Here is a tiny trained network, its code and every weight. The questions are about switching its units off for an input and a class, where a switched-off unit gives its printed mean instead of its output.

import numpy as np


def w(rows, s, z=0):
    codes = np.array(rows[::2]) - 128.0
    scale = np.full(codes.shape[1], s)
    scale[-1] = z or s
    return codes * scale


def f(y):
    return y / 2 * (1 + np.tanh(0.7978845608 * (y + 0.044715 * y**3)))


def log_softmax(a):
    a = a - a.max(-1, keepdims=True)
    return a - np.log(np.exp(a).sum(-1, keepdims=True))


def net(x, mask):
    res = np.array(x, float).reshape(1, 8) / 4 @ E
    y = f(res @ A[0][:, :-1].T + A[0][:, -1])
    res = res + np.where(mask, y, B[0][:, -1]) @ B[0][:, :-1]
    return log_softmax(res[-1] @ U[:, :-1].T + U[:, -1])


A, B = {}, {}
E = w([
[159,248,177,91,110,33,88,124,124],'x0',
[178,85,142,114,138,100,72,124,140],'x1',
[117,142,143,69,164,132,241,110,61],'x2',
[174,79,93,49,163,92,140,40,67],'x3',
[57,136,113,101,221,171,166,222,66],'x4',
[187,125,85,70,145,75,133,111,58],'x5',
[156,113,90,56,198,65,139,182,209],'x6',
[43,38,94,143,61,88,192,178,72],'x7',
],0.011)
A[0] = w([
[87,153,111,174,162,110,25,203,64,106],'n0',
[95,2,95,138,94,85,114,88,146,2],'n1',
[102,88,131,101,105,28,188,69,75,43],'n2',
[10,216,162,138,73,57,247,240,129,142],'n3',
[241,213,115,114,188,53,95,105,78,203],'n4',
[240,212,132,45,174,83,87,115,103,146],'n5',
[195,40,119,179,73,113,163,85,180,106],'n6',
[55,47,70,105,175,149,215,176,26,99],'n7',
[78,94,125,87,146,144,97,173,114,113],'n8',
[193,33,72,162,53,100,56,164,177,103],'n9',
],0.008,0.0043)
B[0] = w([
[115,123,97,154,58,167,108,170,142,177],'n0',
[119,157,107,110,140,87,117,128,94,177],'n1',
[134,124,163,116,153,170,94,165,188,177],'n2',
[73,79,84,134,106,125,86,255,105,254],'n3',
[141,113,137,65,115,98,121,99,108,232],'n4',
[166,154,126,28,114,62,136,95,131,230],'n5',
[77,142,114,130,130,112,86,124,100,189],'n6',
[131,93,119,167,176,184,218,134,70,238],'n7',
[147,114,134,118,93,169,138,143,142,158],'n8',
[95,133,70,127,148,93,58,152,116,211],'n9',
],0.013,0.015)
U = w([
[117,145,143,192,94,126,185,146,117,30],'0',
[111,87,99,117,148,154,203,156,73,145],'1',
[129,164,76,129,207,153,112,115,235,38],'2',
[190,144,172,77,132,99,171,72,146,23],'3',
[123,141,103,87,99,69,87,131,116,237],'4',
[99,130,137,189,119,199,99,177,198,226],'5',
[91,137,115,195,146,127,103,106,124,1],'6',
[92,150,140,207,8,175,140,46,51,163],'7',
],0.014,0.0077)

Each question gives the input, the list of numbers given to net, and the class t.
The units are the neurons (one row each of A and B). Each row of codes is followed by its name. A weight is (code - 128) times the scale printed after its matrix; where a second scale follows, it is the last column's (A, B and U).
mask holds one flag per neuron, in row order. A switched-off neuron (its flag False) gives its mean, the last column of its row in B, instead of its output. The means were averaged over made-up inputs and are rounded, as every weight is.
A unit's drop is (log p(t) with every unit on - log p(t) with that unit switched off) / (log p(t) with every unit on - log p(t) with every unit switched off).
The circuit of an input: a set's keep is (log p(t) with only the set's units on - log p(t) with every unit switched off) / (log p(t) with every unit on - log p(t) with every unit switched off). Starting from all 10 units, units are removed one at a time, each time the one whose removal leaves the highest keep (on an exact tie, the one counted first), for as long as the keep stays at least 0.8.
units of the circuit, in order: the units of the circuit, biggest drop first
unit that matters most: the unit with the biggest drop
k most important neurons: the k neurons with the biggest drops, biggest first
drop when u is switched off: that unit's drop, to one decimal
input [-6,4,-4,-6,-4,-7,8,4], class 4: unit that matters most => n9
input [6,3,3,-3,-5,1,-6,6], class 5: units of the circuit, in order => (n5, n2)
input [-2,0,2,3,-1,-1,-3,-1], class 7: units of the circuit, in order => (n3, n5)
input [5,2,3,-6,3,-4,2,-3], class 5: units of the circuit, in order => (n3, n1)
input [-2,1,-3,-8,-2,4,3,1], class 5: 2 most important neurons => (n5, n4)
input [-7,7,-5,3,1,-8,4,1], class 4: 3 most important neurons => (n1, n9, n7)
input [-4,3,-2,-7,-7,5,-6,7], class 4: 2 most important neurons => (n9, n7)
input [-3,2,0,-3,-4,-6,4,-7], class 2: 2 most important neurons => (n3, n0)
input [4,0,-1,-3,3,-2,-7,-8], class 3: 2 most important neurons => (n3, n9)
input [-5,0,-6,-8,7,6,2,1], class 5: 3 most important neurons => (n0, n5, n4)
input [5,-4,-6,5,4,7,3,0], class 3: 3 most important neurons => (n3, n9, n5)
input [7,3,-8,-3,-7,-8,-6,-4], class 4: 3 most important neurons => (n9, n7, n2)
input [7,-4,5,-8,-8,-3,0,3], class 5: 2 most important neurons => (n5, n3)
input [-1,2,4,8,-1,-8,5,-4], class 3: units of the circuit, in order => (n3)
input [2,2,5,-1,-8,-3,-7,-7], class 3: drop when n3 is switched off => 0.3
input [-8,-4,1,7,-1,-4,-7,-2], class 7: drop when n9 is switched off => 0.2
input [3,-7,-2,-1,6,-2,-1,-5], class 5: drop when n5 is switched off => 0.1
